Below are the code and all the weights of a small trained network. Each question names an input and a class and asks about switching units off, where a switched-off unit gives its printed mean instead of its output.

import numpy as np


def w(rows, s, z=0):
    codes = np.array(rows[::2]) - 128.0
    scale = np.full(codes.shape[1], s)
    scale[-1] = z or s
    return codes * scale


def norm(h):
    return h / np.sqrt((h * h).mean(-1, keepdims=True) + 1e-5)


def f(y):
    return np.maximum(y, 0)


def log_softmax(a):
    a = a - a.max(-1, keepdims=True)
    return a - np.log(np.exp(a).sum(-1, keepdims=True))


def net(x, mask):
    res = np.array(x, float).reshape(1, 4) / 4 @ E
    u = 0
    for l in range(2):
        y = f(norm(res) @ A[l][:, :-1].T + A[l][:, -1])
        res = res + np.where(mask[u : u + 4], y, B[l][:, -1]) @ B[l][:, :-1]
        u += 4
    return log_softmax(norm(res)[-1] @ U[:, :-1].T + U[:, -1])


A, B = {}, {}
E = w([
[81,178,79,33,57],'x0',
[240,147,70,122,85],'x1',
[101,2,79,147,55],'x2',
[110,153,29,170,165],'x3',
],0.00096)
A[0] = w([
[24,142,146,151,128,83],'0.n1',
[80,149,2,147,167,57],'0.n2',
[88,159,20,186,209,33],'0.n3',
[14,125,158,176,149,2],'0.n4',
],0.003,0.0019)
B[0] = w([
[203,124,101,32,183,240],'0.n1',
[143,116,224,103,44,255],'0.n2',
[157,99,255,131,75,248],'0.n3',
[199,66,105,26,208,208],'0.n4',
],0.0039,0.00092)
A[1] = w([
[82,2,63,149,83,64],'1.n1',
[245,152,70,159,68,4],'1.n2',
[140,138,216,62,114,129],'1.n3',
[164,58,151,247,219,82],'1.n4',
],0.0034,0.0019)
B[1] = w([
[166,252,166,179,196,213],'1.n1',
[62,42,168,79,226,184],'1.n2',
[133,91,91,210,113,253],'1.n3',
[82,155,66,69,55,228],'1.n4',
],0.005,0.0022)
U = w([
[131,15,129,38,254,224],'0',
[154,241,141,207,185,199],'1',
[142,45,194,196,34,91],'2',
[61,154,20,72,45,1],'3',
],0.0072,0.00075)

Each question gives the input, the list of numbers given to net, and the class t.
The units are the neurons (one row each of A and B). Each row of codes is followed by its name. A weight is (code - 128) times the scale printed after its matrix; where a second scale follows, it is the last column's (A, B and U).
mask holds one flag per neuron, layer by layer. A switched-off neuron (its flag False) gives its mean, the last column of its row in B, instead of its output. The means were averaged over made-up inputs and are rounded, as every weight is.
A unit's drop is (log p(t) with every unit on - log p(t) with that unit switched off) / (log p(t) with every unit on - log p(t) with every unit switched off).
The circuit of an input: a set's keep is (log p(t) with only the set's units on - log p(t) with every unit switched off) / (log p(t) with every unit on - log p(t) with every unit switched off). Starting from all 8 units, units are removed one at a time, each time the one whose removal leaves the highest keep (on an exact tie, the one counted first), for as long as the keep stays at least 0.8.
circuit, biggest first: the units of the circuit, biggest drop first
k most important neurons: the k neurons with the biggest drops, biggest first
top k neurons in layer l: the k neurons of layer l with the biggest drops, biggest first
input [-3,4,1,8], class 2: 2 most important neurons -> (0.n3 0.n2)
input [-6,-1,5,-2], class 3: circuit, biggest first -> (1.n4)
input [-4,-8,-7,4], class 0: circuit, biggest first -> (0.n4 1.n1)
input [-4,4,6,1], class 1: 2 most important neurons -> (1.n1 0.n1)
input [7,-5,7,-5], class 1: circuit, biggest first -> (1.n1 1.n4 0.n2 0.n3)
input [7,0,7,-5], class 1: 3 most important neurons -> (1.n1 1.n4 0.n2)
input [5,1,-6,-8], class 2: circuit, biggest first -> (1.n1 1.n3)
input [-4,-1,6,-6], class 1: circuit, biggest first -> (1.n1 0.n3 0.n2)
input [-4,4,4,7], class 2: circuit, biggest first -> (0.n3 0.n2)
input [-8,5,-2,-5], class 3: top 3 neurons in layer 0 -> (0.n2 0.n3 0.n1)
input [-4,4,-6,8], class 2: circuit, biggest first -> (0.n3 0.n2 1.n1)
input [6,-6,5,-2], class 0: circuit, biggest first -> (0.n1 1.n4)
input [4,4,-2,-6], class 2: top 2 neurons in layer 0 -> (0.n1 0.n4)
input [6,-6,-1,1], class 0: 2 most important neurons -> (1.n4 0.n1)
input [4,-8,5,0], class 0: 3 most important neurons -> (0.n1 0.n4 1.n4)
input [-7,1,2,5], class 3: top 2 neurons in layer 1 -> (1.n4 1.n3)
input [7,8,-8,2], class 0: top neuron in layer 1 -> (1.n2)
input [6,-8,7,6], class 0: 2 most important neurons -> (0.n1 0.n4)
input [7,-2,8,2], class 1: 2 most important neurons -> (1.n1 1.n4)
input [-8,5,6,-2], class 3: circuit, biggest first -> (1.n4 0.n2 0.n3)
input [0,-5,6,8], class 2: circuit, biggest first -> (0.n3)
input [-6,4,-1,8], class 2: circuit, biggest first -> (0.n3 1.n1)
input [8,8,3,6], class 0: 3 most important neurons -> (1.n2 1.n4 1.n3)
input [3,-3,6,7], class 2: 2 most important neurons -> (0.n2 0.n3)
